Look-ups in named tables: a row name and a column name give one cell, copied from the table.

tidafor
        mul   piv   bod  riduvi  denuri  sogokul  merise  fipizu  nebutim
zoto   0.33  0.31  0.20    0.34    0.52     0.22    0.29    0.40     0.09
gepam  0.34  0.33  0.28    0.32    0.42    -0.08   -0.03    0.46     0.07
dimup  0.32  0.31  0.19    0.32    0.38    -0.32   -0.33    0.39     0.16
sig    0.34  0.34  0.27    0.30    0.33    -0.14   -0.64    0.46     0.08

piv of dimup: 0.31
piv of sig: 0.34
merise of sig: -0.64
merise of gepam: -0.03
bod of zoto: 0.20
nebutim of sig: 0.08
fipizu of zoto: 0.40
bod of dimup: 0.19
bod of gepam: 0.28
mul of gepam: 0.34
sogokul of dimup: -0.32
sogokul of zoto: 0.22
denuri of sig: 0.33
mul of sig: 0.34
riduvi of sig: 0.30
piv of zoto: 0.31
nebutim of dimup: 0.16
denuri of zoto: 0.52
merise of zoto: 0.29

Table bav
|  | zolave | bufof | zag | puduviz |
|---|---|---|---|---|
| gakaduf | 809 | 701 | 602 | 21 |
| vak | 431 | 219 | 765 | 493 |
| nagi | 518 | 866 | 483 | 516 |
| fup | 385 | 297 | 55 | 29 |
| fugini | 111 | 692 | 83 | 65 |
| vem | 120 | 950 | 39 | 272 |
| mib | 355 | 6 | 197 | 858 |
| gos | 345 | 743 | 100 | 818 |
| moni | 255 | 526 | 535 | 588 |
| zasutuk | 341 | 766 | 52 | 417 |
| vom | 544 | 91 | 47 | 565 |
| rivode | 21 | 159 | 355 | 10 |

What is the zag of fup in bav?
55
What is the zag of mib in bav?
197
What is the bufof of zasutuk in bav?
766
What is the puduviz of fugini in bav?
65
What is the zolave of zasutuk in bav?
341
What is the bufof of nagi in bav?
866
What is the bufof of gakaduf in bav?
701
What is the puduviz of vem in bav?
272
What is the zolave of vak in bav?
431
What is the puduviz of gakaduf in bav?
21
What is the bufof of moni in bav?
526
What is the zag of vak in bav?
765
What is the bufof of vom in bav?
91

Table zak
|  | zepere | kuziga | vozetes | nug | puz | dod | varo | nezitiz | mir | tak |
|---|---|---|---|---|---|---|---|---|---|---|
| sikul | -2.8 | 1.1 | 2.5 | 2.0 | -2.3 | -0.4 | -3.2 | 3.0 | -8.9 | -0.1 |
| zozofom | 0.6 | -1.8 | -3.7 | 3.6 | 5.2 | 1.0 | 0.1 | 0.5 | -5.3 | -0.2 |
| zuserud | 0.1 | 0.4 | -2.7 | 0.3 | 2.0 | 5.1 | -0.8 | -2.0 | 1.6 | -3.4 |
| genife | 0.0 | 1.5 | -1.0 | 0.8 | 2.2 | -1.4 | 0.4 | -1.9 | 3.9 | -5.3 |
| pefos | -0.3 | -5.0 | 0.0 | -2.0 | 2.2 | 1.8 | -3.7 | -1.6 | 4.7 | -2.1 |
| gimibiv | 3.3 | 0.5 | -0.4 | -4.0 | 2.5 | 0.5 | -1.3 | -1.9 | 2.7 | 0.7 |
| ripiv | -0.9 | -3.1 | 1.1 | 0.7 | -1.1 | -1.3 | 0.3 | -0.9 | 1.3 | -0.5 |
| pofi | -2.1 | 2.0 | 3.5 | -2.8 | -2.6 | 2.5 | 2.2 | 1.3 | 2.1 | 2.8 |
| ludako | 0.3 | 1.0 | -3.4 | -3.0 | -0.8 | -0.5 | -0.9 | -2.8 | -0.8 | -2.6 |
| dum | -0.7 | -0.4 | 0.4 | -0.5 | -2.7 | 4.7 | 3.0 | 2.9 | 7.3 | -2.4 |

pofi, nug: -2.8
ripiv, nug: 0.7
genife, zepere: 0.0
ludako, mir: -0.8
zuserud, tak: -3.4
gimibiv, vozetes: -0.4
genife, tak: -5.3
pefos, mir: 4.7
dum, kuziga: -0.4
ripiv, zepere: -0.9
ludako, nezitiz: -2.8
ludako, puz: -0.8
pofi, tak: 2.8
Row with the largest mir: dum

